Below is a small trained network, with its code and all its weights. Each question gives an input and a class and asks what happens when units are switched off, that is, made to give their printed mean instead of their output.

import numpy as np


def w(rows, s, z=0):
    codes = np.array(rows[::2]) - 128.0
    scale = np.full(codes.shape[1], s)
    scale[-1] = z or s
    return codes * scale


def f(y):
    return y / 2 * (1 + np.tanh(0.7978845608 * (y + 0.044715 * y**3)))


def log_softmax(a):
    a = a - a.max(-1, keepdims=True)
    return a - np.log(np.exp(a).sum(-1, keepdims=True))


def net(x, mask):
    res = np.array(x, float).reshape(1, 8) / 4 @ E
    y = f(res @ A[0][:, :-1].T + A[0][:, -1])
    res = res + np.where(mask, y, B[0][:, -1]) @ B[0][:, :-1]
    return log_softmax(res[-1] @ U[:, :-1].T + U[:, -1])


A, B = {}, {}
E = w([
[143,20,211,218],'x0',
[111,66,126,134],'x1',
[196,96,211,120],'x2',
[74,76,106,134],'x3',
[157,203,111,158],'x4',
[157,205,186,131],'x5',
[70,182,81,253],'x6',
[212,119,14,198],'x7',
],0.0054)
A[0] = w([
[138,219,85,155,79],'neuron 0',
[127,124,148,136,31],'neuron 1',
[105,95,129,173,155],'neuron 2',
[100,104,138,167,139],'neuron 3',
[130,253,86,153,86],'neuron 4',
[115,149,165,131,41],'neuron 5',
[147,110,119,155,49],'neuron 6',
[127,202,126,187,134],'neuron 7',
[150,164,125,199,48],'neuron 8',
[158,188,141,80,253],'neuron 9',
[74,115,144,71,206],'neuron 10',
[130,118,123,152,81],'neuron 11',
[96,123,129,124,112],'neuron 12',
[203,184,91,77,85],'neuron 13',
[148,146,180,60,171],'neuron 14',
[171,160,120,168,26],'neuron 15',
[134,176,105,117,96],'neuron 16',
[134,156,117,131,52],'neuron 17',
[164,121,165,102,57],'neuron 18',
[106,130,90,111,68],'neuron 19',
[109,115,109,102,201],'neuron 20',
[143,169,103,130,71],'neuron 21',
[102,102,71,96,217],'neuron 22',
[72,143,199,105,87],'neuron 23',
[140,180,133,187,132],'neuron 24',
[39,159,176,171,214],'neuron 25',
[96,145,148,137,93],'neuron 26',
[81,202,157,172,28],'neuron 27',
[177,96,131,122,89],'neuron 28',
[61,109,177,195,105],'neuron 29',
[116,159,153,147,34],'neuron 30',
[93,87,72,159,66],'neuron 31',
],0.013,0.0056)
B[0] = w([
[104,70,49,101,192],'neuron 0',
[132,103,109,150,109],'neuron 1',
[213,107,183,71,169],'neuron 2',
[181,113,193,86,155],'neuron 3',
[116,57,2,124,219],'neuron 4',
[142,97,136,202,119],'neuron 5',
[147,75,133,133,120],'neuron 6',
[81,90,111,38,189],'neuron 7',
[77,74,164,59,148],'neuron 8',
[59,242,162,111,255],'neuron 9',
[107,202,159,144,223],'neuron 10',
[147,96,149,132,120],'neuron 11',
[152,167,130,180,132],'neuron 12',
[9,138,177,79,194],'neuron 13',
[133,206,158,205,227],'neuron 14',
[62,82,171,140,133],'neuron 15',
[108,124,86,165,150],'neuron 16',
[123,101,94,172,118],'neuron 17',
[183,185,85,154,147],'neuron 18',
[146,147,69,170,134],'neuron 19',
[163,194,97,141,184],'neuron 20',
[107,98,85,165,137],'neuron 21',
[252,234,37,148,220],'neuron 22',
[169,112,187,183,178],'neuron 23',
[96,99,143,32,172],'neuron 24',
[254,249,186,19,220],'neuron 25',
[179,153,147,78,127],'neuron 26',
[205,145,45,35,151],'neuron 27',
[227,154,76,82,147],'neuron 28',
[99,67,220,72,176],'neuron 29',
[140,100,105,142,116],'neuron 30',
[239,152,110,197,163],'neuron 31',
],0.019,0.0069)
U = w([
[161,147,90,131,235],'0',
[88,133,94,95,79],'1',
[75,64,115,255,49],'2',
[111,113,142,188,2],'3',
[153,117,123,90,157],'4',
[132,194,151,110,213],'5',
[129,107,100,182,47],'6',
[115,174,81,91,123],'7',
],0.0099,0.0059)

Each question gives the input, the list of numbers given to net, and the class t.
The units are the neurons (one row each of A and B). Each row of codes is followed by its name. A weight is (code - 128) times the scale printed after its matrix; where a second scale follows, it is the last column's (A, B and U).
mask holds one flag per neuron, in row order. A switched-off neuron (its flag False) gives its mean, the last column of its row in B, instead of its output. The means were averaged over made-up inputs and are rounded, as every weight is.
A unit's drop is (log p(t) with every unit on - log p(t) with that unit switched off) / (log p(t) with every unit on - log p(t) with every unit switched off).
The circuit of an input: a set's keep is (log p(t) with only the set's units on - log p(t) with every unit switched off) / (log p(t) with every unit on - log p(t) with every unit switched off). Starting from the 12 units with the biggest drops (on a tie, the unit counted first), units are removed one at a time, each time the one whose removal leaves the highest keep (on an exact tie, the one counted first), for as long as the keep stays at least 0.8.
circuit, biggest first: the units of the circuit, biggest drop first
most important unit: the unit with the biggest drop
top k neurons: the k neurons with the biggest drops, biggest first
drop of u: that unit's drop, to one decimal
input [-7,1,0,-4,-4,4,-3,4], class 7: most important unit -> neuron 4
input [-2,0,-4,6,1,-1,5,1], class 0: circuit, biggest first -> [neuron 31; neuron 9]
input [8,1,-2,8,4,-1,6,-2], class 4: circuit, biggest first -> [neuron 9; neuron 29]
input [-7,-7,5,-4,4,3,5,-5], class 7: top 3 neurons -> [neuron 27; neuron 25; neuron 9]
input [-2,-2,-3,7,0,-8,1,0], class 0: circuit, biggest first -> [neuron 9; neuron 31]
input [2,-8,-4,-8,-3,-1,7,-3], class 7: top 2 neurons -> [neuron 25; neuron 27]
input [6,6,-3,6,8,0,1,0], class 4: top 2 neurons -> [neuron 9; neuron 14]
input [0,-4,-6,-4,2,6,5,-1], class 7: top 2 neurons -> [neuron 25; neuron 27]
input [4,1,-1,8,-2,6,-2,7], class 0: top 2 neurons -> [neuron 9; neuron 13]
input [2,-6,6,7,7,-2,2,4], class 1: top 2 neurons -> [neuron 25; neuron 22]
input [8,-6,2,2,4,0,5,-5], class 4: drop of neuron 27 -> 0.1
input [-3,0,0,0,1,-8,-3,3], class 0: drop of neuron 22 -> 0.3
input [-5,8,-6,8,0,-3,-2,-3], class 0: drop of neuron 19 -> 0.2
input [4,1,-3,-6,-8,2,4,4], class 4: drop of neuron 9 -> 0.3
